Each row comes from the steps of one walk. Every step used is in the known rows, and no mark comes twice. Write the walk behind each row, first mark first.
Known rows:
feku/nimid/vaza/kize: [   0   35    2  -12  -42   -7  201   -7 -123  322   45  -60  -17  -24
 -151  -62   13   50  -83  -65   -3   -6  128  -21  -43  -54 -135    4
 -100  -77    1  -68  207   -1 -289   81   41  -46   86  -29  -32  -82
  -31   -7  -96   79  -86   31 -180   -1   67  105  -29   37  172   99
    8  -13  107   72  -21  -76  -74   52   98]
foriri/sotet/nimid/vaza: [  14  -32   48 -246  -56  -29  113  -17 -170  -36  -13  -20   73   -6
  -10  -16  -91   28 -268  -13   45   19 -209  -32   78    6   52   13
 -158  -91   88 -138  128 -165  -81   65  -13    6   38  -25   52 -110
  -27  -22  -73  -79 -185   17 -149  -34  139   82   52  -68  282  111
   52  -97  -52  -79  -49  -23   -2  140   57]
kize/sotet/nimid/bebobof: [  21  -35   64 -241  -68  -25  103  -62  -31   -3    6   87  191 -125
   48  -73 -119   49 -183    3   36   84 -237  -38   32   27   42   47
   22   98  194  112   95 -101   -8  142   27   20  147   55  -32 -120
  -54  -82  -64  -61  -53  -20 -178   -8   47  -46  -50  -14  236  137
   27   49  -42  181  -29  125  104  240  157]
bebobof/sotet/mifup/nimid/vaza/kize/biboba: [ 195    5   80 -330 -108  -44  153  -45  -25  320  -39 -148   42  -68
  -19 -124  -51  213 -260  -92    6   46 -256  -25   16   25   46   31
 -138 -143  101 -177  644 -188 -351  -37  -45 -218   74  -53  -13 -226
  -49 -199  -15 -233 -131  -66 -423   19  146  -67  -17  -27  312   77
   -9   21 -199  210 -109   -5   16   94  -49]
vaza/feku/nimid/bebobof/sotet/mifup: [  61   62   94 -165 -117  -42  176  -61  -18  241  -59   17  112  -89
    5  -62   88 -102 -142  -78   -4  -26 -191  -74  -39   34 -224   22
  -51 -133   11  138  329  116  -53    8  -39  -83  199  -11   -2   -7
  -91 -127   85   21  -79  -75 -332   21   18  -72  -53   36  133  121
   -3  -90  169  289   32 -107  -45   24  368]
refa/biboba/vaza/kize/sotet/mifup/feku/bebobof/nimid: [ 260  -47  112 -246  -93  -70  215  -43   34  425  -96  -85   92 -123
  -13 -244 -123  161 -184 -158   18   15 -231  -21   89   52 -129  -81
   24 -261   96  142  483 -110 -332   68   55 -225   40  -65 -117  -97
  -25 -179   52 -164 -241   28 -377   48  157 -255   35   42  543  -23
   81  -73 -197  283 -152  102   -2   72   69]
refa/nimid/vaza/feku/sotet/mifup/bebobof: [ 241  -62  106 -151 -103  -69  174  -47  -37  293 -168 -113  152   15
   10 -175  -14  -70  -96  -49   15  -75 -278   -6   53   23 -184  -19
 -201 -263   58    3  464   70 -236  -28  -62 -123  138  -19   86  -34
  -16  -83  -28  -14  -98    4 -363   40   53  -14   57   20  337  199
   -3 -123  170  215  -91   34  -75    8  448]
bebobof/sotet/mifup/feku/vaza/kize: [  80  -24   58 -624 -118  -13  106  -20 -116  363  -83  -29  -41   43
  -68 -126   79   91 -126  -88  -28   -3  -28  -70  -38   12  -32    6
   66 -216   36   76  571  -45 -241  -72  -31  -77   -3  -39  -43  -61
  -37 -152   76 -102 -112   65 -336   39   13  -52  -10   16  145  -44
    8   68 -138  170  -29  -61  -97  -25  241]
refa/nimid/bebobof/feku/sotet/mifup/vaza/kize/biboba: [ 248   59   84  -46  -85  -42  221  -49  -24  397  -77  -94   58  -75
  -42 -154  -30  148 -226 -136   33  -34 -202  -14 -102   32 -166  -17
 -224 -183   79 -154  497   70 -412  -29  -13 -180  191  -43   68 -171
  -42 -161  -46 -108 -148 -116 -497   29    9 -179  -26   28  493   70
  -17  153  -78  241  -88  -48  174   30  122]
refa/biboba/kize/feku/bebobof: [ 152    3   22   73   -1  -20   97  -10  200   92   -1  -44  -24  -73
  -23 -215  -62   67   21  -82   33   28   36  -42    4   -6 -187 -113
   91   32  -37 -153 -106  132 -149  179   75 -209  -44  -19  -67 -174
  -19   11  -37   13  -74  -19   81   -7   90 -185   24   28  261 -119
   30   37    0   90  -22   32  107  183 -239]
mase/refa/biboba/feku/vaza/kize/sotet/nimid: [ 190   -4   61   18  -20   43  170  -16   99  269  -44   93  163  -94
   16 -516  -56  127   17 -125   86   90  -93   48    1   17  -17  -42
  -81    9  256 -102   98  -51  -99  251   99   37  -12   -2  -46  -84
  -79  -62  -17 -238 -331  246 -234   97   98 -189   -6   11  283 -100
  145  102   55  395 -139  102   11  126 -123]
bebobof/feku/vaza/kize/mase: [  73   44   21  -65  -21   21    8   -1  -45  369   38   -3 -125  -56
  -57 -135   26  166 -112  -75  -52   -3  122  -11  -54   27 -188  -75
   -5  -88   -1 -110  258   76 -121  203   68  -73  -20  -12    1  -64
  -11  -99   70  -50 -117  -28 -238   57   12  -77 -144   -2   38   31
   -2  213   79  191  -17 -154   42  -49 -368]
refa/biboba/kize/sotet/nimid/vaza/mifup/feku/bebobof: [ 210  -88   80 -294  -94  -82  211  -49   81  349  -25 -114  152 -132
  -18 -242 -103  114  -98 -115   35   84 -133  -53   76    1  -70  -34
   28 -105  236   70  417    2 -262  249   67 -299   65   -3 -157 -156
  -51  -86   13  -55 -161   55 -227   16  203 -121   15   37  533   55
   12 -124  -24  295 -176  144  -29  200  206]
biboba/refa/foriri/vaza/feku: [ 149   76   -2  420  -26  -15   52   -5  300  199 -103 -190  -51  -27
  101 -166   21   -4 -107  -33   11  -55   68  -30   89  105  -81  -33
  -40  -41    0   40  -30  262   45  234  -18  -33  -62  -32  -20  -31
  -10 -113   81  -19  -26   27   77   62  185   74   14   29  124  130
   79 -166   54  159 -101 -115  -83 -207 -170]
mase/refa/biboba/feku/vaza/mifup/nimid: [ 248  -61   23   80   13   11   70   24  134  243  -97  -65  105   23
   40 -399   58    9  203 -103   63   12 -188   75  -23   35   83  -15
 -123 -164  209   -5  125   79  -24  223   49 -135   84  -64   -1   77
  -21 -112   94 -289 -231  161 -196   96   45 -185   47  -21  118 -194
   45  -24  205  392 -121  120 -154  -40 -148]
sotet/nimid/bebobof/mifup/feku: [   8  -26   53 -544  -90  -31  126  -24 -147  128    3   71  129  -39
   44   60  -80   12 -235  -33   -2   57 -413  -17   29   79   42    4
  -98  -37  204  131  349 -107 -180  -45   -3 -251  136  -36   -6  -10
  -35 -215   34 -107  -61 -145 -282  -31  -16 -142   15  -70  306   62
   16  -31  -59  178  -17   17  -71  186  282]
nimid/vaza/feku/biboba/refa/foriri/sotet: [ 188   91   -7  314  -55  -29  127    8  336  297 -127 -147  -17   -6
   93 -229   37 -120 -193  -32   68  -34   83  -52   58   39 -205  -90
   -1  -89   52  -16   64  273  -38  231  -53  -80   63   20  -42  -40
   -2 -134   32   -4  -12   15  105   20  278   60    6   20  266  157
   26 -148  252  155  -62 -129 -194  -18 -128]
kize/vaza/feku/biboba/refa: [  74   86   31  463  -10  -21   57  -45   95  378 -127 -144  -23 -101
   15 -132   34   -4 -210  -21   47  -27  -16   39   83    2 -319 -108
   44 -100  -24   -4   44  190   49  307   25  -71  147   -7  -60   60
   -1    5  151  -30    0   51   40   21  125   14  -22   41  352  131
   55  -92  216  180  -64  -93  -97 -137  -80]
biboba/refa/foriri/sotet: [ 129  -46  -35  181  -44   -7   17   35  233  -16  -36  -74  -40   10
   88 -188  -32  -34  -70  -13   50   -4   70  -55    5   56  106    8
   74  -34   72  -19 -196  123   40  105  -20   -7  -44    7   -7  -92
  -11  -81  -46  -77   38   -2  183   19  153  -16   46    4   76    1
   36  -28  -54  -15  -51  -42  -21   11 -213]
foriri/sotet/mifup/nimid/bebobof/feku: [ 141  -34   51 -360  -97  -58   75  -13 -104   43  -60   35   75  -36
   69   49   10   46 -274  -21   11   -3 -294 -108  -10   91   34  -15
 -145 -153   92  -26  326  -50  -24    9  -20 -154  132  -47   99  -99
   -3 -223   16 -233 -158  -98 -335   19  103 -124   12  -82  302   24
   12   39 -120  166   16  -17  -16   73   33]
mifup/bebobof/nimid/vaza/feku/biboba/kize: [ 215   24   33   95  -77  -54  103   -6   68  454  -57   -5    7  -85
   -5  -82  -38  -44 -216  -70   23   41  -82  -39   93    1 -114  -99
 -139  -84   95 -112  458   44 -312  188   73 -383  137  -75  -28  -47
   60 -193   43 -153 -233  -17 -149   -1  213  -53  -37   10  507  112
   70  -68  213  453  -18  -41 -277  150  115]
refa/foriri/kize/mase/nimid: [ 189    1   -7  -25   31   37  -93   58  244   61  -73  -67  -83  -72
   20 -204   41  149  -27  -67  -42  -77  188  -22   11   38    2 -127
   13  -49  133 -304  155   61 -111   35  -88  -88 -124  -27    8 -225
  -46 -179  -58   14 -109  -42   32   15  145  -90  -33   30   56  158
  -30   61  178   89 -162   13  103  167 -281]
foriri/sotet/mifup/vaza: [  55    6   47 -112  -50  -39   36  -17 -194    3 -165 -115   -3   14
  -38   44   12   63 -155    5   17  -62  -41  -56   37   34   18  -42
  -69 -252   18 -183  256  -41 -112 -128  -97   80  -34  -40   50  -65
  -11  -39   30   -6  -63   20 -205   -3   91   20   54  -45  323   47
  -19 -113 -126 -153  -73  -62    3 -144  187]
refa/nimid/bebobof/feku/biboba/vaza/mifup: [ 201  -19   28  370  -58  -56  144  -30  151  365  -42  -87   86 -106
   24  -61   20  -92 -163 -146   35  -19 -215   -3  -40   34 -224  -29
 -150 -223   24  186  220   72 -197  180  107 -254  297  -57  -26   27
   23  -64   31 -136 -157  -76 -214   49   70 -174    5    2  296   -1
   29  -36  182  286  -36  -65  -39  -18   13]
nimid/vaza/feku/biboba/kize: [  62   88    5  210  -31  -31  124  -20  142  377  -71  -56  -46  -53
  -56  -77   44  -55 -132  -41    8   31  116  -31   43  -36 -256 -139
  -95  -15  -15 -103  270  115 -175  204   63 -241   85  -16  -79  -67
   22  -40   14   16 -135   60  -20   12  196   40  -36    6  329   96
   47  -90  250  220    5 -127 -193   53  119]
mase/nimid/vaza/kize/sotet/mifup/feku/biboba/refa: [ 115    8   55 -263  -76  -45  218  -34   13  495  -85  -65  155  -89
  -56 -196   76  107 -258  -57   50   15  119  -67   41  -53 -159 -117
  151 -188  144  -60  426   74 -263  173  -17  -82  142    1 -151  -89
  -32 -156    2  -38  -35  103 -194   33  193  -40   -6    3  627  217
  -10  -43  119  144 -167   16  -82  116  449]
kize/sotet/mifup/bebobof/nimid/vaza/feku/biboba: [ 238   33  141 -134 -119  -79  106  -73  -14  405 -170  -49  206 -157
   81 -106  -30  -23 -295  -40   41   13 -263  -45  118   52 -209  -81
  -37 -222  151   -7  575    8 -176   93  -71 -103  165   21    0  -13
  -24 -215  122  -80 -156  -20 -387   38  187  -76  -44    6  545  293
    1 -123  127  414  -98   56 -151   15  225]
kize/biboba/vaza/feku/sotet/nimid/bebobof/mifup: [  18   22  100  -22 -111  -53  143  -89   17  279  -91  -73   46 -142
  -15 -154 -116  -18 -305 -119   80   15 -547   37   26   56 -135   38
 -190  -63  105  -16  228  -22 -136  217   22 -213  233  -40   -5  -50
  -85 -166   63 -123 -173  -83 -346  -18   40  -82  -36    0  473   74
  106  -75  120  220   15  -74   96   74  176]
bebobof/nimid/vaza/kize: [  90   23   51  -69  -48   -7  126  -16  -48  285   66  -32    4  -57
  -62  -31  -82  130 -224  -71  -19   53  -52    3   21   -3   24  -13
 -153  -82   80   -2  309 -162 -316   12   56 -185   73  -60  -20 -106
   -2 -127  -36 -160 -227  -60 -258   20   76  -10  -34  -38  154   68
   58   29  -96  181  -73  -23  -75   96 -124]
foriri/biboba/refa/nimid/bebobof/sotet/mifup/feku: [ 207 -105   73 -343  -89  -42  162   -7   37  197 -142  -28  173  -28
  151 -107 -106   55 -229  -87   52    8 -275  -75   42   27  -19  -48
  -44 -144   26  180  243    8 -125   10  -28 -243  160  -74  -22  -46
   28 -123  -35 -204  -77  -96 -129    3  150 -295  128  -17  399  -56
   -1  -64  -58  229 -101  -22  -10  287  227]
foriri/sotet/mifup/nimid/bebobof/feku/vaza: [ 107  -49   51 -505 -102  -61   82   -7 -210  136  -93   22   38   22
   14  -31   26    7 -264  -44   26   -8 -291 -111  -51   73  -16  -22
 -100 -194   63  -21  304  -42  -53  104  -20 -108  160  -49  104  -86
   -7 -217   38 -211 -165  -38 -386   16   80  -84   31 -104  294   13
    8   99  -80  181   75  -27  -37   49   35]
mifup/bebobof/feku/vaza/kize: [ 144   11  -21 -141  -73   -3   21   13  -72  376    8   31 -100  -10
  -58  -81   61   80  -62  -72   -2  -21  101  -69  -68   16  -65   21
   -4  -26   52  -51  290   76 -232  116   38  -97  -25  -49   10  -19
   42 -148   79 -110  -59   40 -210   36    8   -5  -80   37  134  -58
   14  200   14  320   31  -41  -83  -61  -50]
nimid/vaza/feku/biboba/kize/mase/refa/foriri/sotet/mifup: [ 230  154   54  115  -49  -10  144   20  248  314 -229 -181   -7 -115
    6 -285   22    4 -141  -66    7   45   62  -43   38   48 -170 -239
  -34 -297   75 -340  324  152 -127  184  -95  -72  -78    6  -89 -206
  -75 -130  -56  -86 -221   30 -164  117  306 -157  -31  -80  416  210
   55 -185  227  100 -139 -200 -111   31 -219]
kize/feku/nimid/vaza/mifup: [  30    9   79  -42  -50  -24  109  -75  -21  269   -2 -181   89 -113
  -69  -99   56  -16 -111  -27   20  -35  -21  -16  -13  -24 -140   19
    6 -176   76  -71   95  121 -115  224  -29  -18  159   28  -17  -36
  -78    8   25  155  -42  -57 -200   16   36  109  -41   17  207  147
  -72 -117  188   73 -115  -19   15  -44   50]
biboba/feku/vaza/mifup/bebobof/nimid: [ 204 -151   68    1  -79  -27  -27  -33  -38  251  -67    4  -14  -19
   27 -199   19  -69   35  -55   39  -16 -192   -4   25   54  116   58
  -67 -143  109   56  180   43  -53  197   60 -224  162  -62   32   94
    4 -160  170 -226 -203   34 -265   45   13 -120  -22    4  181  -96
   43   -1  167  413  -39   61 -143  -82   54]
foriri/sotet/mifup/nimid/vaza/kize/biboba: [ 174  -44   64 -305  -97  -48  170  -13  -91  218  -83 -137   39  -33
  -48 -128  -47  220 -255  -26   15   11 -197  -34   56   26  127  -20
 -154 -176   31 -279  504 -193 -253   42  -56 -101   -4  -27   15 -209
  -33 -210  -56 -207 -131   39 -368   21  217  -30   12  -18  415   96
   33  -25 -147   73 -113   51   56   81  -37]
mase/nimid/vaza/mifup/feku/bebobof: [  62   24   32 -379   -9  -55   76  -10  -26  252  -12 -127   38    3
  -83  -16  132  -10   36  -68    1  -69   67  -42    6  -50  -94  -19
  149 -171  110  102  283  187 -155  115  -78 -187  118  -44 -146   55
   -8 -135  100   15   18  -39 -211   -1   51   27    3    4  186   96
  -76 -149  236   68  -90   62 -109   15  368]
nimid/bebobof/mifup/vaza/kize: [  11  110   10   20  -69  -12  105  -20  -84  323  -34  -90  -49  -58
 -103   90  -44  157 -162  -75  -24   10   -4  -46  -58   42  -60  -29
  -67  -34  119   36  405  -20 -423  -98    3 -209   75  -69  -68 -101
   -6 -190   13  -79   25 -131 -296    5    1  -59  -70  -27  202   17
   -8   52  -63  131  -24  -94  -67  -39   49]
biboba/kize/feku/vaza/mifup/nimid/bebobof: [ 118 -149   37 -304  -95  -37   72  -47   57  290  -38  -77    7  -61
  -80 -200    9   83  -94  -14   -5   65 -119  -61  -32   15  130   12
   51  -66  172   32  231   37 -178  357  100 -282  193  -11  -67 -177
   -8 -187    5 -165  -97   10 -223   35   66  -40  -57  -30  277  -54
   13  121   68  362  -20  122  -28  165   17]
mase/nimid/vaza/feku/biboba/refa/foriri: [ 224  106  -19  344  -13  -21  143   12  400  372  -64  -98   51  -14
   55 -252  119 -116 -103  -65   53  -38  121   -2   26    9 -238 -103
   18  -90  148  -25   73  307 -127  212  -41 -134  119   -5  -84    0
   -8 -168   57   48  -17   -4   68   21  206   32   -1   -6  254  195
  -22 -118  378  258 -101  -59 -170   28   91]
mase/nimid/vaza/feku/bebobof/sotet/mifup: [  97  111  109 -237  -60  -66   97  -59    2  211  -57  -71   60  -59
  -36  -61  127  -37 -131 -124    5  -58  -67  -73   13   -9 -330  -48
   43 -200   52    3  352  137 -127  -23 -103 -140  119  -60  -79  -46
  -69 -129  141  -40 -117  -82 -353   22   84  -29    2  -43  167  152
  -13 -145  157  133  -24  -92  -54  -16  328]
sotet/nimid/bebobof/mifup/vaza/kize/feku/biboba: [ 117   39   71 -136 -110  -13  191  -67  -77  320  -72  -14   52 -113
  -71  -31  -37  169 -369  -71   34   47 -237  -17    9   67 -171  -37
 -110 -171  236 -117  501   12 -446  -12   24 -136  176  -34  -14 -144
  -62 -224   18  -76 -162 -105 -370  -36   34 -118  -83  -24  601   57
   31  110   15  215  -57  -27  -11  130    1]
vaza/kize/biboba/feku/nimid/bebobof/sotet: [  74   89   29  110  -59   13  172  -47  122  321   41   39  -35 -103
  -11 -234    1    5  -54 -127   63   -8  -33  -57  -72   -9 -108   34
  -50  186  -34 -102  165  112 -154  224   65 -255  215  -31  -46 -101
  -60 -127  -31 -107  -94  -69 -187   -5   87 -135  -95  107  172  -43
   42   78  219  353   22 -127   38  185  -21]
mase/nimid/vaza/kize/sotet/mifup/bebobof/feku/biboba/refa: [ 232   35   49   35 -110  -61  151  -39    6  507  -51  -37  128 -182
  -25 -146   74  104 -307 -100   79   15   99 -116  -10  -20 -235  -72
   78 -168  161 -190  365  120 -292  195    2 -102  141  -33  -77 -121
  -17 -164   43 -118  -64   30 -256   52  184  -85  -57  -13  662  202
   -9   54  100  278 -118  -45  -37   31  244]
foriri/refa/biboba/kize: [  86  -27  -24  201   10   -3   86   54  190  122  -30  -62  -13  -25
    4 -124  -77   57    3  -80   27   31  108  -59   24   -8   18 -125
 -140  -27  -47 -226  -80  -16 -109   82   61  -81 -110  -68  -13 -129
   10   31  -48  -93 -138   63  289    9  158 -123   77   10  245 -108
   94    0   12   67  -60  -38   96  154 -181]
bebobof/feku/biboba/vaza/kize/mase: [ 116   69    0  321  -15    1   61  -16   83  428  -43  -76 -154 -120
  -56  -72    7  124 -208 -107   -7  -18   66    4   15   19 -303 -113
  -73 -169  -57 -147  302   70 -189  230  112 -140   58  -58  -48  -56
   24  -45   31  -69 -182  -28 -140   35  122 -112 -129   14  329   14
   45   72  165  121  -39 -230  -17  -46 -363]

Which walk is each row?
[ 146  -20   97 -239  -30    6  154  -45 -100  279 -170 -126  -31  -35
  -79 -304  -27  158  -61  -49   26   25 -165   35   14    5  -49  -68
 -208 -260  153 -269  424   16 -183  144    7 -127  151  -73    9 -179
  -77  -86 -115 -271 -308   41 -463   91   72 -126  -46 -101  417   56
   67    6  168  102 -134  -88  -87   97  -76]  biboba/feku/sotet/mifup/nimid/vaza/kize/mase/refa
[ 107   66   84   33   -3   31   89  -48 -102  247 -218 -130 -107  -57
 -111 -258   26  159   18  -50   27  -28   42   38  -20    2 -102  -78
 -114 -266  105 -316  325  147 -169   48  -25   18   52  -69  -14 -112
  -77  -14  -29 -138 -233   57 -384   87   -4 -134  -80  -44  410  -12
   44    9  162   -2 -146 -166   -9  -97   12]  biboba/feku/sotet/mifup/vaza/kize/mase/refa
[ 179   94   64  386  -49  -36  142  -48  183  457  -84 -118  118 -121
   95 -202  -52  -35 -304 -133   54  -17 -224    1   44   22 -367  -90
    4  -76   42  172  232  155 -131  266   59 -282  336  -37  -46  -25
    3  -78   51 -187  -35 -102  -78   23  140 -136   16   47  300  174
   58  -41  216  385  -68 -101  -96   87  -70]  kize/vaza/feku/biboba/refa/nimid/bebobof/sotet
[ 258  -89   90   -6  -88   -9   77  -70  251  171 -180 -196  -98 -108
   24 -381  -19   38 -136  -91   95  -27 -185    1   10   39   37   53
 -283  -59  185 -308  206   49 -123  189  -70 -193  106  -16   56 -273
 -141 -109  -19  -89 -329   40 -201    6  171  -10    2   48  418   47
   50  -44  125  223 -181   19  107   95  -96]  refa/foriri/kize/biboba/feku/sotet/nimid/vaza/mifup
[  63   36   95 -557  -86  -62  178  -71 -120  343  -96 -116   34  -80
  -76  -81   -5  126 -138  -28  -14   11   55  -92   36  -12 -195  -62
  144 -113   68   82  479   22 -251   47  -69  -97   40   23 -157 -148
  -45 -111    8   10   17   10 -374   39  118  -13  -25    6  381  162
  -18  -50  -94   78  -91   37  -46   35  288]  nimid/vaza/kize/sotet/mifup/feku/bebobof
[ 102  -21   82  196  -48  -78  117  -33  -10  333   30  -88   97  -83
   48 -157  -64  -65 -173 -117    8    5 -199   26   39   47 -354  -73
 -102 -139  103  152  105  148 -209   88   48 -385  215  -59  -50   -2
  -20 -119   94 -134   17 -159 -221   35   70 -142   81  -53  253  159
   73 -107  130  219  -31  -84 -146  -11   25]  biboba/refa/nimid/vaza/feku/bebobof/mifup
[  88  107   74 -139  -40   21  120  -25  -25  356  -65 -108  111  -99
  -83 -217  -69  163 -164 -158   45    9 -147   11 -108   13 -116  -47
  -60 -184  309  -93  336  114 -486  -33  -16 -133  187  -57    3 -160
  -60 -180 -127 -213 -139 -134 -397   59  -63 -154   -7   -9  366   42
   57  149    9  177 -109  -26   -8  116  -78]  mase/refa/nimid/bebobof/mifup/vaza/kize/feku/sotet
[ 133   27   25  234  -43  -30  151  -24  180  495  -58  -43   73 -171
   34 -154  -63   53 -308 -158   56   -1   18  -92    2   19 -267 -118
 -127 -102   83   17  239   40 -254  251  102 -100  228  -42  -44 -134
   30 -111  -68 -229 -191  -23  -50   57  216 -129   -6   50  503   80
  147  137  129  341  -61  -82   52  159 -176]  foriri/refa/nimid/bebobof/feku/biboba/vaza/kize/sotet
[ 205   50   44 -130  -60    5   51   38  -62  142  -90 -105  -74  -95
  -54 -221  -82  248 -129 -148    5   43  -81    3   -4  120  -23  -45
  -13 -359  366 -240  406   94 -343  -76  -77  -30  -99  -73  -60 -198
 -109 -262  -31 -247 -201  -89 -388   51  116 -225  -46  -45  387   58
   92   36  -73   47 -134  -82  -38   18 -464]  feku/bebobof/mifup/vaza/kize/mase/refa/foriri/sotet/nimid
[ 322 -151   21  -22  -48   -2  -59   -3  286  266 -174 -146 -140  -36
   68 -437   71   68   34  -64   33  -49  -73    8    0   88  153    5
 -150  -36  194 -219  276   73  -81  235  -43 -285   41  -25   40 -176
  -50 -275   97 -204 -187   89 -158   43  189  -89   11   69  216  -67
   25   78  125  465 -134  135  -31   -2 -281]  refa/foriri/kize/biboba/feku/vaza/mifup/nimid
[ 123  -30   58 -326 -110  -43  177  -20   87  304    4   53  229 -148
   68 -164 -195  122 -236 -123   28  129 -330  -63   41   76   10  -97
  -47   62  275   40  406 -152 -294  110  101 -383   63   -9  -70 -172
  -46 -207  -48 -121 -142  -64 -185    3  154 -274   26   -7  496   42
   41   -8 -145  365 -102   73    2  322  167]  refa/biboba/kize/sotet/nimid/bebobof/mifup/feku
[  27   -3   59 -340 -119  -51  275  -73 -106  481 -112  -82   85 -131
 -110 -127  -21   52 -197  -54    3  -12  -68  -85   11   -4  -98  -26
   47 -123   61  135  430  -53 -281  202   32 -102  174  -11 -137 -113
  -35 -117  -64   38  -43   49 -365   39  122  -15  -33   48  514  127
   19  -87   25  199  -79   -9  -28   83  514]  biboba/vaza/kize/sotet/mifup/feku/nimid/bebobof
[ 218   93   68   91   13   11  161   -5  137  288   -2  -90   32 -162
  -47 -309 -108  151 -105 -181   58   40 -160   52   18    1 -108  -71
   10 -173  113  -71   10    0 -307  186   67 -150   14 -111 -108 -107
  -24 -105   -8 -286 -308  -19 -208   62   63 -242   11  -19  364 -144
  150    8  -55  222 -127   41   34  137 -444]  mase/refa/biboba/vaza/kize/feku/bebobof/nimid
[   3  103   33 -296  -63  -21  176   -5 -130  547   37 -122   29  -77
  -82  -84  -25   94 -193 -120    8   -7  -82   -5  -25   -4 -133  -56
  -80  -72   77 -181  478   -6 -405   79  -35 -280   79  -30  -52  -40
  -51 -195    8   40   -3 -105 -313  -11   99  -31  -13   52  382  155
  -30  -54   53  174  -76 -105  -79   44   86]  bebobof/mifup/feku/nimid/vaza/kize/biboba
[ 232  -89   65 -215  -95  -69  159  -36   85  251  -57 -134   54  -46
   19 -175  -46   29  -93 -185   47  -17 -363   -4   74   43  -74   81
  -23 -274  150  222  408    1 -204   92   43 -253   96 -106  -99   14
  -30  -88  128 -158 -205    1 -231  -15   84 -157   48   53  349 -141
   37 -172  -20  218 -123   44  -60   54  126]  refa/biboba/vaza/mifup/feku/bebobof/sotet/nimid
[ 224   81   38   45 -125  -41  135  -10  158  252 -180  -41   51  -30
   76  -93    4  -29 -299  -90   45  -18 -269  -45   43  157 -159  -59
 -159 -221  290  -10  521  153 -253  -46  -83 -129  109  -15   32  -50
  -53 -336   81  -58 -160  -94 -270  -18  196  -91  -21    7  450  133
   31  -80  139  307  -43  -71 -172    2   28]  refa/foriri/sotet/nimid/bebobof/mifup/vaza/feku/biboba
[ 217   55   66  -72  -49  -41  256  -18  126  299 -227 -145  152  -38
  -11 -280  -35   -8  -65 -112   69  -13 -444   39    6   27  -87  -38
 -195 -246  130   78  303   37 -160  149  -16 -112  168  -93  -16  -41
  -27 -139  -17 -237 -239   76 -340   69   63 -143   47  -44  416  -30
   75 -144  160  273  -76   49  -71   83  225]  mase/refa/biboba/vaza/feku/sotet/mifup/nimid/bebobof
[  86   14   66 -111  -87  -11  145  -40 -182  282  -20  -48    8 -119
  -77    7 -136  268 -279  -62  -48   50 -241   13   27   89  -43  -33
 -165 -146  213  -82  559 -103 -413  -17   42 -211   87  -63  -36 -166
  -54 -217   -4 -108 -104 -170 -450   -5   14 -160 -128  -69  384  128
    5   65   -3  155 -105  -83   40  106  -58]  sotet/nimid/bebobof/mifup/vaza/kize/mase
[ 262   38   45  265  -87  -54  154  -16  133  326 -162 -187   30  -75
   62 -319   54  -35 -177  -35   61  -85  -51  -16   34   89  -77  -28
  -70 -239  121 -247  173  270  -96  153 -119  -27   28    4   15  -51
  -72 -190  117   78   21   -7 -166   21  227  -15   23   61  525  172
  -22 -180  107  198 -156  -84   -2 -178  132]  kize/biboba/refa/foriri/sotet/mifup/vaza/feku/nimid
[ 134   51   67   87  -79  -11  174  -76  -38  306  -36   -8   -6 -125
  -11 -120  -98  152 -238  -74   45   38 -304   23   25   89   -1   -9
 -271   70  184 -201  390  -71 -355   62   51 -344  150  -71  -26 -136
  -53 -228   58 -185 -153 -117 -415   -9   70 -184  -65  -41  507  -20
   61   38    6  316  -87  -68   42   67   57]  sotet/nimid/bebobof/mifup/vaza/kize/biboba/feku
[ 197  208  -40  193   11   27   78   49  324  275  -52  -35  -63 -149
   47 -172  -16   -8  -60 -110   21  103   91  -50 -111   38 -162 -171
   35  -16  133 -201   67  238 -147  244   15 -213   55  -16  -93 -189
  -24 -126 -103 -137 -129 -152  -13   77  135 -283 -101  -82  254   63
    5  100  190  247  -13 -198  -48  191 -480]  nimid/bebobof/feku/biboba/kize/mase/refa/foriri
[ 316   99   30 -236  -82   28  128   12  132  291  -41 -134   31 -115
   29 -260 -124  182 -142 -118    4   78 -137  -16   23   58  100   38
  -42 -131  354 -182  514  -35 -403   48  -74 -103  -72  -57  -74 -253
  -56 -199 -122 -248 -159 -109 -297   67  139 -101  -97  -56  211  155
   11    8    7  270 -206  -57  -81  218 -321]  mifup/bebobof/sotet/nimid/vaza/kize/mase/refa/foriri
[ 257  -38   60 -504 -114  -42    7  -26   79  283 -182  -59   10 -120
   82 -224    4   99 -284  -77    9    8 -139 -137  -69  113  -54  -57
  -68  -69  287  -55  430  -21 -185  105  -87 -174  103   -2   69 -328
  -59 -310    6 -155 -172  -45 -357   55  171  -93    5  -45  339  143
  -22  197 -167  444  -53   83    5  116 -135]  refa/foriri/kize/sotet/mifup/nimid/bebobof/feku/vaza
[ 237  -31    5    7    3    5  -70   38  185   30 -198  -28  -76  -10
  121 -236  -33   48  115 -131   94   38 -148   -2   -8  110  -49  -79
  -86 -147  266  -93   25  198  -25  -14  -72 -200   18  -93  -16  -18
  -28 -217    2 -323 -243  -54 -128   49  181 -328  110  -48  260 -245
   89   -7   47  283  -14   -6 -200   77 -471]  mase/refa/foriri/biboba/feku/bebobof/mifup/nimid
